Below is a small trained network, with its code and all its weights. Each question gives an input and a target symbol and asks what happens when units are switched off, that is, made to give their printed mean instead of their output.

import numpy as np


def w(rows, s, z=0):
    codes = np.array(rows[::2]) - 128.0
    scale = np.full(codes.shape[1], s)
    scale[-1] = z or s
    return codes * scale


def f(y):
    return y / 2 * (1 + np.tanh(0.7978845608 * (y + 0.044715 * y**3)))


def softmax(a):
    e = np.exp(a - a.max(-1, keepdims=True))
    return e / e.sum(-1, keepdims=True)


def log_softmax(a):
    a = a - a.max(-1, keepdims=True)
    return a - np.log(np.exp(a).sum(-1, keepdims=True))


def net(x, mask):
    ids = ['αβγδεσφω'.index(c) for c in x.split()]
    T = len(ids)
    res = E[ids] + P[:T]
    u = 0
    for l in range(2):
        r = res
        for j in range(2):
            rows = slice(2 * j, 2 * j + 2)
            q, k, v = (r @ M[l][rows].T for M in (Q, K, V))
            z = softmax(np.where(np.tri(T) > 0, q @ k.T / 2**0.5, -1e9)) @ v
            o = O[l][rows]
            res = res + np.where(mask[u + j], z, o[:, -1]) @ o[:, :-1]
        u += 2
        y = f(res @ A[l][:, :-1].T + A[l][:, -1])
        res = res + np.where(mask[u : u + 4], y, B[l][:, -1]) @ B[l][:, :-1]
        u += 4
    return log_softmax(res[-1] @ U[:, :-1].T + U[:, -1])


Q, K, V, O, A, B = {}, {}, {}, {}, {}, {}
E = w([
[147,68,108,5,211,157,105,193,123],'α',
[84,197,70,90,166,60,174,91,106],'β',
[72,207,136,113,139,115,162,88,71],'γ',
[142,156,192,73,28,115,16,243,214],'δ',
[160,163,229,112,249,24,64,110,101],'ε',
[98,181,90,114,172,115,158,50,139],'σ',
[194,62,163,184,89,192,115,65,172],'φ',
[246,66,54,141,117,41,171,125,86],'ω',
],0.011)
P = w([
[70,61,107,140,90,104,47,127,85],'0',
[159,139,84,126,145,181,64,160,81],'1',
[107,77,131,169,106,117,152,202,153],'2',
[186,183,112,194,167,158,142,223,140],'3',
[59,1,107,103,61,83,36,137,82],'4',
[236,109,160,95,121,91,142,197,129],'5',
[171,13,197,60,80,32,180,162,189],'6',
[166,191,83,194,158,136,103,231,155],'7',
],0.0062)
Q[0] = w([
[4,95,94,185,131,155,134,146,140],'0.h1',
[145,214,93,194,192,137,137,162,122],'0.h1',
[189,51,187,41,97,94,112,94,116],'0.h2',
[219,184,116,83,121,151,174,171,134],'0.h2',
],0.04)
K[0] = w([
[126,139,79,108,104,122,2,81,49],'0.h1',
[29,18,158,107,82,53,129,105,124],'0.h1',
[186,191,136,177,174,184,175,183,173],'0.h2',
[74,57,185,148,136,89,234,168,189],'0.h2',
],0.037)
V[0] = w([
[146,127,228,159,131,150,132,128,49],'0.h1',
[85,152,130,120,118,90,149,171,42],'0.h1',
[128,48,175,143,108,189,194,183,2],'0.h2',
[102,175,194,98,82,172,170,186,102],'0.h2',
],0.017)
O[0] = w([
[114,134,106,182,184,86,51,101,154,120],'0.h1',
[60,88,191,188,153,104,178,197,70,54],'0.h1',
[2,6,79,113,99,109,19,35,81,107],'0.h2',
[61,139,93,197,160,134,143,166,168,2],'0.h2',
],0.0074,0.0049)
A[0] = w([
[10,240,97,165,147,152,195,73,168,2],'0.n1',
[186,86,144,140,152,111,118,188,162,12],'0.n2',
[170,109,134,118,177,144,163,43,66,32],'0.n3',
[5,163,112,139,160,139,231,75,130,75],'0.n4',
],0.014,0.0079)
B[0] = w([
[8,181,106,174,79,71,112,166,170,170],'0.n1',
[72,92,86,130,107,129,63,68,110,252],'0.n2',
[50,97,136,157,118,77,170,131,160,242],'0.n3',
[196,21,129,110,180,139,115,136,151,193],'0.n4',
],0.013,0.0042)
Q[1] = w([
[152,107,148,185,94,177,155,48,127],'1.h1',
[77,143,183,67,175,184,63,138,172],'1.h1',
[211,160,158,163,149,155,185,30,85],'1.h2',
[96,247,138,58,253,115,119,173,53],'1.h2',
],0.031)
K[1] = w([
[186,137,47,128,134,108,155,32,161],'1.h1',
[71,181,161,41,142,185,56,171,163],'1.h1',
[210,41,125,62,185,127,110,23,103],'1.h2',
[82,154,157,237,118,117,250,45,34],'1.h2',
],0.027)
V[1] = w([
[249,103,33,211,105,84,134,169,79],'1.h1',
[174,132,104,117,106,74,101,122,177],'1.h1',
[164,112,180,103,87,102,74,171,133],'1.h2',
[152,101,156,194,103,146,139,113,145],'1.h2',
],0.014)
O[1] = w([
[2,43,181,157,98,100,204,92,84,158],'1.h1',
[86,119,98,93,172,73,169,172,157,254],'1.h1',
[65,206,155,144,116,176,92,202,116,233],'1.h2',
[118,116,112,196,118,79,202,128,167,117],'1.h2',
],0.0051,0.0095)
A[1] = w([
[121,85,219,215,64,253,105,11,201,3],'1.n1',
[116,215,91,50,54,167,221,77,134,56],'1.n2',
[201,157,119,121,120,116,110,152,113,144],'1.n3',
[80,229,65,87,84,144,134,15,145,60],'1.n4',
],0.012,0.0051)
B[1] = w([
[209,165,38,191,116,105,79,150,87,205],'1.n1',
[154,86,114,129,83,162,81,59,251,201],'1.n2',
[64,70,175,142,110,79,169,90,165,188],'1.n3',
[174,133,108,231,108,129,117,195,11,253],'1.n4',
],0.011,0.006)
U = w([
[112,83,46,7,230,212,104,91,113,199],'α',
[198,92,208,117,133,121,191,211,128,116],'β',
[114,23,171,190,192,100,79,151,197,3],'γ',
[58,217,131,97,75,84,115,217,194,104],'δ',
[140,234,245,142,240,3,96,32,128,209],'ε',
[139,122,150,120,103,118,132,67,205,144],'σ',
[174,122,108,165,98,85,90,112,124,134],'φ',
[19,124,111,117,78,71,153,39,101,106],'ω',
],0.0045,0.0066)

Each question gives the input, a string of symbols that net reads in full, and the target symbol t.
The units are the heads (2 rows each of Q, K, V and O) and the neurons (one row each of A and B). Each row of codes is followed by its name. A weight is (code - 128) times the scale printed after its matrix; where a second scale follows, it is the last column's (O, A, B and U).
mask holds one flag per unit, layer by layer, with each layer's heads first. A switched-off unit (its flag False) gives its mean, the last column of its rows in O or B, instead of its output. The means were averaged over made-up inputs and are rounded, as every weight is.
A unit's drop is (log p(t) with every unit on - log p(t) with that unit switched off) / (log p(t) with every unit on - log p(t) with every unit switched off).
The circuit of an input: a set's keep is (log p(t) with only the set's units on - log p(t) with every unit switched off) / (log p(t) with every unit on - log p(t) with every unit switched off). Starting from all 12 units, units are removed one at a time, each time the one whose removal leaves the highest keep (on an exact tie, the one counted first), for as long as the keep stays at least 0.8.
units of the circuit, in order: the units of the circuit, biggest drop first
most important unit: the unit with the biggest drop
k most important neurons: the k neurons with the biggest drops, biggest first
top k neurons in layer l: the k neurons of layer l with the biggest drops, biggest first
which heads matter: for each layer, one digit per head in row order, 1 if its drop is at least 0.15 and else 0, layers parted by /
input φ α σ φ α σ, target σ: 2 most important neurons : (1.n2; 0.n4)
input δ ε ω δ α σ, target ω: most important unit : 0.h2
input α γ δ α γ δ φ δ, target φ: which heads matter : 11 / 10
input σ ε δ σ φ φ β, target σ: units of the circuit, in order : (1.n2; 0.h2; 0.h1; 0.n4)
input α β α ε σ, target β: units of the circuit, in order : (0.h1; 0.h2; 0.n2)
input φ φ β, target φ: units of the circuit, in order : (1.n4; 0.h1)
input φ ω α δ σ, target ω: which heads matter : 01 / 10
input γ β β α ω φ β β, target ω: units of the circuit, in order : (0.h2; 0.n3)
input β φ α ω α δ ω φ, target α: top 2 neurons in layer 1 : (1.n4; 1.n3)
input γ φ γ φ, target γ: units of the circuit, in order : (0.h1; 0.h2)
input α φ δ α δ α β, target α: 2 most important neurons : (0.n4; 1.n4)
input φ δ σ φ ε α β, target φ: 3 most important neurons : (1.n4; 0.n4; 1.n2)
input α φ φ σ φ φ φ α, target φ: units of the circuit, in order : (0.h1; 1.n4; 1.h1)
input ε δ β ε β φ α β, target β: 2 most important neurons : (0.n4; 0.n2)
input γ φ β α σ γ, target β: top 2 neurons in layer 0 : (0.n4; 0.n2)
input δ γ φ ω σ, target γ: units of the circuit, in order : (0.n4; 0.h1; 0.h2)
input φ φ φ, target φ: most important unit : 1.n1
input φ α φ φ, target φ: units of the circuit, in order : (1.n1; 0.h1)
input β γ φ σ, target β: units of the circuit, in order : (0.h1; 0.h2)
input σ σ γ, target σ: most important unit : 0.h2
input σ β ε α γ β, target ε: which heads matter : 10 / 00
input φ β φ δ φ, target δ: which heads matter : 11 / 01
input φ φ σ α ε σ α β, target ε: which heads matter : 11 / 00
input σ ω σ, target σ: which heads matter : 01 / 00
input α δ α σ δ β α σ, target δ: which heads matter : 01 / 00
input ε φ ε γ, target ε: which heads matter : 11 / 00
